m =
122,118,120,142,154,149
129,111,151,136,128,109
Rows and columns are counted from 1.
(1, 1): 122
(1, 5): 154

M =
[[122 128 131 129 109 128 154 128]
 [123 125 124 131 145 131 149 128]
 [127 122 129 130 137 135 133 123]
 [127 130 127 132 103 129 126 124]
 [126 124 124 127 101 121 143 121]
 [128 128 127 129 136 144 155 124]
 [135 126 130 130 125 125 146 122]]
Indices start at 1.
row 1 col 1 = 122
row 7 col 5 = 125
row 5 col 2 = 124
row 1 col 7 = 154
row 3 col 3 = 129
row 3 col 7 = 133
row 2 col 1 = 123
row 1 col 5 = 109
row 7 col 2 = 126
row 2 col 4 = 131
row 5 col 1 = 126
row 2 col 7 = 149
row 4 col 1 = 127
row 1 col 8 = 128
row 1 col 6 = 128
row 7 col 1 = 135
row 6 col 1 = 128
row 4 col 3 = 127

a =
[[139 134 140 136 132 143 135 134 133]
 [124 114 118 115 118 118 118 118 119]
 [105 119 120 119 119 118 121 115 111]
 [132 120 122 121 118 124 119 121 122]
 [115 143 139 141 147 136 145 140 135]
 [118 126 129 127 127 128 129 124 123]]
Indices start at 1.
(1, 1): 139
(5, 1): 115
(6, 5): 127
(2, 4): 115
(2, 1): 124
(6, 1): 118
(6, 9): 123
(2, 6): 118
(4, 5): 118
(2, 9): 119
(1, 3): 140
(5, 5): 147
(1, 7): 135
(5, 3): 139
(1, 5): 132
(2, 2): 114

arr =
[[147, 129, 128, 130, 129, 137],
 [147, 131, 128, 129, 129, 139],
 [148, 131, 129, 130, 130, 136],
 [147, 130, 128, 130, 129, 138],
 [153, 128, 128, 128, 128, 136],
 [138, 128, 128, 128, 128, 150],
 [135, 128, 128, 129, 129, 153],
 [147, 130, 128, 130, 129, 136],
 [140, 129, 128, 129, 129, 146],
 [136, 130, 129, 130, 129, 150]]
Indices start at 1.
(1, 1)	147
(10, 3)	129
(5, 5)	128
(10, 1)	136
(6, 4)	128
(2, 5)	129
(9, 5)	129
(3, 2)	131
(9, 3)	128
(3, 6)	136
(7, 6)	153
(3, 5)	130
(2, 3)	128
(6, 2)	128
(8, 5)	129
(2, 6)	139
(4, 4)	130
(9, 2)	129
(1, 4)	130
(8, 6)	136
(2, 4)	129
(2, 2)	131
(7, 2)	128
(3, 3)	129
(7, 3)	128

W =
[[134 137 119 130 128 120 122 140 120 127]
 [121 120 131 126 134 132 127 129 135 119]
 [128 123 128 131 126 127 125 122 128 129]
 [131 124 127 126 123 130 127 124 125 129]
 [129 126 124 129 126 128 130 124 132 128]
 [133 137 133 130 123 126 130 128 125 127]
 [122 144 102 125 138 134 132  99 126 126]]
Indices start at 1.
(1, 1): 134
(4, 1): 131
(4, 2): 124
(3, 4): 131
(2, 10): 119
(7, 2): 144
(5, 5): 126
(3, 5): 126
(7, 9): 126
(6, 7): 130
(6, 2): 137
(7, 5): 138
(3, 7): 125
(7, 1): 122
(1, 3): 119
(3, 9): 128
(2, 5): 134
(4, 5): 123
(6, 6): 126
(6, 4): 130
(4, 9): 125
(5, 8): 124
(1, 4): 130
(4, 8): 124
(5, 4): 129
(2, 2): 120
(2, 1): 121

x =
[[105 119 119 119 132 142 115 122 138 130 128 142 137 107 140]
 [114 120 126 135 117 147 111 140 120 145 144 130 133 125 126]
 [133 121 131 127 114 131 118 129 103 145 123 131 135 130 124]
 [130 113 142 120 112 136 141 133 128 124 138 119 103 135 131]]
Indices start at 1.
row 1 col 1 = 105
row 4 col 1 = 130
row 4 col 3 = 142
row 1 col 6 = 142
row 1 col 13 = 137
row 1 col 7 = 115
row 2 col 2 = 120
row 1 col 4 = 119
row 1 col 10 = 130
row 1 col 2 = 119
row 4 col 14 = 135
row 3 col 8 = 129
row 3 col 3 = 131
row 4 col 5 = 112
row 1 col 11 = 128
row 3 col 13 = 135
row 1 col 15 = 140
row 3 col 2 = 121
row 3 col 1 = 133
row 2 col 15 = 126
row 2 col 12 = 130
